Below are the code and all the weights of a small trained network. Each question names an input and a target symbol and asks about switching units off, where a switched-off unit gives its printed mean instead of its output.

import numpy as np


def w(rows, s, z=0):
    codes = np.array(rows[::2]) - 128.0
    scale = np.full(codes.shape[1], s)
    scale[-1] = z or s
    return codes * scale


def f(y):
    return y / 2 * (1 + np.tanh(0.7978845608 * (y + 0.044715 * y**3)))


def softmax(a):
    e = np.exp(a - a.max(-1, keepdims=True))
    return e / e.sum(-1, keepdims=True)


def log_softmax(a):
    a = a - a.max(-1, keepdims=True)
    return a - np.log(np.exp(a).sum(-1, keepdims=True))


def net(x, mask):
    ids = ['ΛΠΣΨΩαβγδεζημξτ'.index(c) for c in x.split()]
    T = len(ids)
    res = E[ids] + P[:T]
    u = 0
    for l in range(3):
        q, k, v = (res @ M[l].T for M in (Q, K, V))
        z = softmax(np.where(np.tri(T) > 0, q @ k.T / 2**0.5, -1e9)) @ v
        res = res + np.where(mask[u], z, O[l][:, -1]) @ O[l][:, :-1]
        u += 1
        y = f(res @ A[l][:, :-1].T + A[l][:, -1])
        res = res + np.where(mask[u : u + 8], y, B[l][:, -1]) @ B[l][:, :-1]
        u += 8
    return log_softmax(res[-1] @ U[:, :-1].T + U[:, -1])


Q, K, V, O, A, B = {}, {}, {}, {}, {}, {}
E = w([
[187,203,55],'Λ',
[47,164,143],'Π',
[166,179,99],'Σ',
[73,132,185],'Ψ',
[152,73,155],'Ω',
[211,99,255],'α',
[167,180,48],'β',
[65,67,198],'γ',
[151,107,144],'δ',
[129,168,96],'ε',
[155,147,53],'ζ',
[228,130,64],'η',
[69,15,97],'μ',
[106,112,46],'ξ',
[134,144,42],'τ',
],0.02)
P = w([
[198,80,130],'0',
[139,81,154],'1',
[68,110,132],'2',
[86,135,122],'3',
[96,129,121],'4',
[136,115,92],'5',
[125,147,90],'6',
[142,139,78],'7',
[160,154,64],'8',
[178,134,60],'9',
[173,125,36],'10',
[151,144,28],'11',
[166,166,29],'12',
[232,138,4],'13',
],0.0037)
Q[0] = w([
[65,247,231],'0.h1',
[167,253,40],'0.h1',
],0.0031)
K[0] = w([
[23,77,83],'0.h1',
[166,253,74],'0.h1',
],0.0081)
V[0] = w([
[253,231,206],'0.h1',
[156,140,249],'0.h1',
],0.0028)
O[0] = w([
[1,219,57,2],'0.h1',
[187,52,63,2],'0.h1',
],0.0076,0.0008)
A[0] = w([
[9,96,110,166],'0.n1',
[173,91,101,150],'0.n2',
[120,82,139,55],'0.n3',
[63,67,172,90],'0.n4',
[191,108,200,1],'0.n5',
[32,154,250,215],'0.n6',
[181,118,103,175],'0.n7',
[129,89,189,135],'0.n8',
],0.012,0.0035)
B[0] = w([
[169,138,74,254],'0.n1',
[45,157,144,192],'0.n2',
[183,3,90,147],'0.n3',
[165,105,93,188],'0.n4',
[227,81,103,188],'0.n5',
[221,202,91,188],'0.n6',
[8,132,179,184],'0.n7',
[200,177,107,190],'0.n8',
],0.0064)
Q[1] = w([
[116,79,2],'1.h1',
[100,68,49],'1.h1',
],0.0079)
K[1] = w([
[109,2,218],'1.h1',
[141,234,143],'1.h1',
],0.0046)
V[1] = w([
[229,188,171],'1.h1',
[254,152,40],'1.h1',
],0.0091)
O[1] = w([
[254,218,153,168],'1.h1',
[39,140,17,245],'1.h1',
],0.01,0.013)
A[1] = w([
[126,111,115,90],'1.n1',
[91,140,41,124],'1.n2',
[110,231,3,153],'1.n3',
[143,139,150,92],'1.n4',
[99,48,244,255],'1.n5',
[168,147,174,97],'1.n6',
[22,100,101,127],'1.n7',
[180,112,85,78],'1.n8',
],0.0069,0.0073)
B[1] = w([
[148,122,138,127],'1.n1',
[175,139,133,202],'1.n2',
[70,2,253,252],'1.n3',
[176,41,147,122],'1.n4',
[72,145,70,137],'1.n5',
[184,26,184,127],'1.n6',
[102,167,166,165],'1.n7',
[125,134,96,143],'1.n8',
],0.0091,0.022)
Q[2] = w([
[242,119,81],'2.h1',
[1,223,206],'2.h1',
],0.0063)
K[2] = w([
[233,202,163],'2.h1',
[104,213,255],'2.h1',
],0.0084)
V[2] = w([
[56,65,186],'2.h1',
[232,74,255],'2.h1',
],0.0037)
O[2] = w([
[254,207,35,253],'2.h1',
[55,26,85,153],'2.h1',
],0.0076,0.0077)
A[2] = w([
[150,126,142,254],'2.n1',
[242,108,138,25],'2.n2',
[131,123,87,66],'2.n3',
[199,81,35,54],'2.n4',
[123,88,168,221],'2.n5',
[110,138,220,87],'2.n6',
[150,44,90,91],'2.n7',
[130,3,96,197],'2.n8',
],0.011,0.0059)
B[2] = w([
[207,182,51,150],'2.n1',
[85,166,208,140],'2.n2',
[92,50,179,127],'2.n3',
[88,81,151,162],'2.n4',
[173,234,106,181],'2.n5',
[123,3,176,132],'2.n6',
[42,177,152,189],'2.n7',
[155,167,130,251],'2.n8',
],0.0077,0.023)
U = w([
[87,97,167,48],'Λ',
[164,110,119,126],'Π',
[139,59,124,138],'Σ',
[206,160,81,85],'Ψ',
[186,102,24,165],'Ω',
[151,131,218,177],'α',
[89,111,153,93],'β',
[55,118,157,54],'γ',
[199,161,16,187],'δ',
[110,139,109,3],'ε',
[103,112,125,30],'ζ',
[120,103,119,115],'η',
[1,79,133,163],'μ',
[54,232,77,213],'ξ',
[115,141,101,96],'τ',
],0.012,0.0064)

Each question gives the input, a string of symbols that net reads in full, and the target symbol t.
The units are the heads (2 rows each of Q, K, V and O) and the neurons (one row each of A and B). Each row of codes is followed by its name. A weight is (code - 128) times the scale printed after its matrix; where a second scale follows, it is the last column's (O, A, B and U).
mask holds one flag per unit, layer by layer, with each layer's heads first. A switched-off unit (its flag False) gives its mean, the last column of its rows in O or B, instead of its output. The means were averaged over made-up inputs and are rounded, as every weight is.
A unit's drop is (log p(t) with every unit on - log p(t) with that unit switched off) / (log p(t) with every unit on - log p(t) with every unit switched off).
The circuit of an input: a set's keep is (log p(t) with only the set's units on - log p(t) with every unit switched off) / (log p(t) with every unit on - log p(t) with every unit switched off). Starting from the 12 units with the biggest drops (on a tie, the unit counted first), units are removed one at a time, each time the one whose removal leaves the highest keep (on an exact tie, the one counted first), for as long as the keep stays at least 0.8.
units of the circuit, in order: the units of the circuit, biggest drop first
top k neurons: the k neurons with the biggest drops, biggest first
k most important neurons of layer l: the k neurons of layer l with the biggest drops, biggest first
drop of u: that unit's drop, to one decimal
input μ μ μ τ, target μ: units of the circuit, in order : [1.h1]
input τ ξ η, target ξ: units of the circuit, in order : [0.n7; 0.n2]
input μ α ξ ξ μ ζ μ ξ α ξ α, target ξ: 3 most important neurons of layer 2 : [2.n7; 2.n8; 2.n5]
input ε δ Ψ ξ μ ξ ξ ξ δ ξ α μ, target ξ: 2 most important neurons of layer 0 : [0.n5; 0.n8]
input ξ μ ξ α α α α Σ, target α: units of the circuit, in order : [1.n3; 1.h1]
input α μ ξ ξ Σ ξ ξ α ξ α α α τ, target α: units of the circuit, in order : [1.n3; 1.h1]
input μ δ τ ξ μ α μ α ξ β μ, target α: 2 most important neurons of layer 0 : [0.n1; 0.n4]
input μ ξ μ δ δ, target δ: units of the circuit, in order : [2.n7; 1.n3]
input δ ξ Λ μ ξ ξ ε α Π μ, target ξ: top 4 neurons : [2.n7; 1.n3; 2.n5; 2.n8]
input μ ξ α ζ ξ μ α α α μ, target α: top 4 neurons : [1.n3; 1.n2; 1.n5; 0.n1]
input η ξ ξ ξ ξ η, target ξ: top 2 neurons : [1.n3; 0.n7]
input ξ α ξ Σ γ δ ξ ξ ξ Ψ μ γ, target ξ: 4 most important neurons of layer 2 : [2.n7; 2.n8; 2.n5; 2.n6]
input δ Π μ ξ α ξ α α ξ, target α: top 2 neurons : [1.n3; 1.n2]
input μ τ δ α ξ δ Ω β Λ α Λ, target α: units of the circuit, in order : [1.n3]
input ξ τ μ ξ α Π α μ ξ μ ξ ξ μ α, target μ: 4 most important neurons of layer 1 : [1.n3; 1.n7; 1.n5; 1.n6]
input ξ τ α Σ, target α: 2 most important neurons of layer 2 : [2.n6; 2.n7]
input ξ β ξ α τ Ω ζ γ, target ξ: 3 most important neurons of layer 0 : [0.n5; 0.n6; 0.n8]
input μ α μ α, target μ: 2 most important neurons of layer 0 : [0.n5; 0.n1]
input ξ ξ β ζ Λ Ω, target δ: top 2 neurons : [1.n3; 2.n7]
input α ξ ξ μ ξ ξ Σ, target μ: 2 most important neurons of layer 2 : [2.n8; 2.n5]
input μ α ξ α δ Ω α ξ α α ξ ξ ξ α, target ξ: drop of 0.n8 : 0.1
input ξ β ξ ξ ξ δ, target δ: drop of 1.n3 : 0.5
input α μ Λ α α ζ μ γ Π ξ ξ α ξ, target α: drop of 0.n8 : 0.0
